Below are the code and all the weights of a small trained network. Each question names an input and a target symbol and asks about switching units off, where a switched-off unit gives its printed mean instead of its output.

import numpy as np


def w(rows, s, z=0):
    codes = np.array(rows[::2]) - 128.0
    scale = np.full(codes.shape[1], s)
    scale[-1] = z or s
    return codes * scale


def norm(h):
    return h / np.sqrt((h * h).mean(-1, keepdims=True) + 1e-5)


def f(y):
    return np.maximum(y, 0)


def softmax(a):
    e = np.exp(a - a.max(-1, keepdims=True))
    return e / e.sum(-1, keepdims=True)


def log_softmax(a):
    a = a - a.max(-1, keepdims=True)
    return a - np.log(np.exp(a).sum(-1, keepdims=True))


def net(x, mask):
    ids = ['βδζξπψω'.index(c) for c in x.split()]
    T = len(ids)
    res = E[ids] + P[:T]
    r = norm(res)
    for j in range(3):
        rows = slice(2 * j, 2 * j + 2)
        q, k, v = (r @ M[0][rows].T for M in (Q, K, V))
        z = softmax(np.where(np.tri(T) > 0, q @ k.T / 2**0.5, -1e9)) @ v
        o = O[0][rows]
        res = res + np.where(mask[j], z, o[:, -1]) @ o[:, :-1]
    y = f(norm(res) @ A[0][:, :-1].T + A[0][:, -1])
    res = res + np.where(mask[3:27], y, B[0][:, -1]) @ B[0][:, :-1]
    return log_softmax(norm(res)[-1] @ U[:, :-1].T + U[:, -1])


Q, K, V, O, A, B = {}, {}, {}, {}, {}, {}
E = w([
[191,103,98],'β',
[180,96,113],'δ',
[181,112,93],'ζ',
[148,102,209],'ξ',
[182,102,97],'π',
[92,156,39],'ψ',
[128,3,58],'ω',
],0.018)
P = w([
[2,180,200],'0',
[143,102,79],'1',
[137,97,59],'2',
[130,112,65],'3',
[143,102,86],'4',
[141,102,74],'5',
[150,105,77],'6',
[143,107,96],'7',
[151,98,104],'8',
[151,105,79],'9',
[150,105,104],'10',
[152,102,108],'11',
],0.0085)
Q[0] = w([
[130,97,166],'h0',
[227,114,122],'h0',
[139,181,103],'h1',
[5,145,131],'h1',
[147,179,120],'h2',
[86,203,180],'h2',
],0.013)
K[0] = w([
[88,248,146],'h0',
[54,110,159],'h0',
[114,177,143],'h1',
[184,97,100],'h1',
[212,137,188],'h2',
[190,67,81],'h2',
],0.014)
V[0] = w([
[162,123,119],'h0',
[12,103,172],'h0',
[122,10,152],'h1',
[130,50,99],'h1',
[130,125,39],'h2',
[210,112,165],'h2',
],0.011)
O[0] = w([
[139,144,167,105],'h0',
[184,105,2,252],'h0',
[135,69,57,226],'h1',
[97,28,93,188],'h1',
[75,97,97,91],'h2',
[153,81,176,25],'h2',
],0.011,0.0039)
A[0] = w([
[135,206,195,240],'n0',
[93,84,173,108],'n1',
[180,131,162,128],'n2',
[3,118,66,195],'n3',
[47,67,113,176],'n4',
[189,57,166,194],'n5',
[93,68,137,172],'n6',
[141,242,201,184],'n7',
[178,28,142,149],'n8',
[76,124,157,116],'n9',
[136,182,100,65],'n10',
[188,126,156,87],'n11',
[146,103,21,190],'n12',
[183,145,111,251],'n13',
[123,183,99,116],'n14',
[55,178,120,187],'n15',
[107,169,142,117],'n16',
[43,142,141,53],'n17',
[142,116,77,128],'n18',
[191,71,109,120],'n19',
[145,92,148,191],'n20',
[93,64,88,71],'n21',
[109,140,70,144],'n22',
[139,79,111,110],'n23',
],0.014,0.003)
B[0] = w([
[134,98,59,138],'n0',
[136,128,125,140],'n1',
[124,137,231,139],'n2',
[129,120,204,189],'n3',
[81,90,179,175],'n4',
[93,121,160,176],'n5',
[97,152,191,160],'n6',
[143,119,42,140],'n7',
[155,139,191,195],'n8',
[99,199,88,138],'n9',
[26,124,165,142],'n10',
[140,160,153,140],'n11',
[54,118,189,250],'n12',
[97,254,121,182],'n13',
[95,76,149,144],'n14',
[82,145,112,150],'n15',
[168,182,91,133],'n16',
[66,161,88,143],'n17',
[151,117,159,182],'n18',
[158,146,154,197],'n19',
[95,124,181,150],'n20',
[141,120,132,178],'n21',
[100,71,169,175],'n22',
[147,99,95,168],'n23',
],0.0072,0.015)
U = w([
[141,137,193,38],'β',
[198,102,132,28],'δ',
[125,202,85,149],'ζ',
[182,181,161,136],'ξ',
[141,65,55,231],'π',
[29,144,139,179],'ψ',
[74,6,116,3],'ω',
],0.014,0.0032)

Each question gives the input, a string of symbols that net reads in full, and the target symbol t.
The units are the heads (2 rows each of Q, K, V and O) and the neurons (one row each of A and B). Each row of codes is followed by its name. A weight is (code - 128) times the scale printed after its matrix; where a second scale follows, it is the last column's (O, A, B and U).
mask holds one flag per unit, heads first, then neurons. A switched-off unit (its flag False) gives its mean, the last column of its rows in O or B, instead of its output. The means were averaged over made-up inputs and are rounded, as every weight is.
A unit's drop is (log p(t) with every unit on - log p(t) with that unit switched off) / (log p(t) with every unit on - log p(t) with every unit switched off).
The circuit of an input: a set's keep is (log p(t) with only the set's units on - log p(t) with every unit switched off) / (log p(t) with every unit on - log p(t) with every unit switched off). Starting from the 12 units with the biggest drops (on a tie, the unit counted first), units are removed one at a time, each time the one whose removal leaves the highest keep (on an exact tie, the one counted first), for as long as the keep stays at least 0.8.
units of the circuit, in order: the units of the circuit, biggest drop first
top k neurons: the k neurons with the biggest drops, biggest first
heads that matter: for each layer, one digit per head in row order, 1 if its drop is at least 0.15 and else 0, layers parted by /
drop when u is switched off: that unit's drop, to one decimal
input β β π δ π ω β, target β: units of the circuit, in order	h0
input ψ ξ ζ, target ψ: units of the circuit, in order	h1; h2
input ξ π ζ, target ξ: units of the circuit, in order	h2; h1
input ψ ω ζ π π π ζ, target ψ: units of the circuit, in order	h2; h1
input δ π ξ π β ζ δ ψ δ β, target δ: heads that matter	111
input δ π β δ ζ π δ δ π ξ ζ π, target δ: heads that matter	111
input δ π ψ β ζ, target δ: heads that matter	101
input β ψ δ, target β: units of the circuit, in order	h0; h1
input δ π π π ψ π β, target δ: heads that matter	101
input π π ζ ψ ζ ψ π π, target π: heads that matter	100
input π δ π ψ ζ, target π: heads that matter	100
input δ π π ζ ξ δ, target δ: units of the circuit, in order	h2; h0
input ψ δ π π ω β, target ψ: units of the circuit, in order	h2; h1
input π ω ξ ψ, target ω: top neuron	n13
input δ ξ π β β β β ψ ψ π ζ, target δ: heads that matter	111
input π ω ζ, target π: heads that matter	000
input π ω ψ ζ π π, target π: drop when h0 is switched off	0.3
input β ψ π β β ξ β δ ω π, target β: drop when h0 is switched off	0.3
input ξ ξ π ξ ξ ω ψ ξ ζ ζ, target ξ: drop when n13 is switched off	0.1
input δ π ξ ξ ξ ψ ξ β π π π, target δ: drop when h2 is switched off	0.7
input ψ π π ω ξ ξ ξ ξ ξ π, target ψ: top neuron	n12
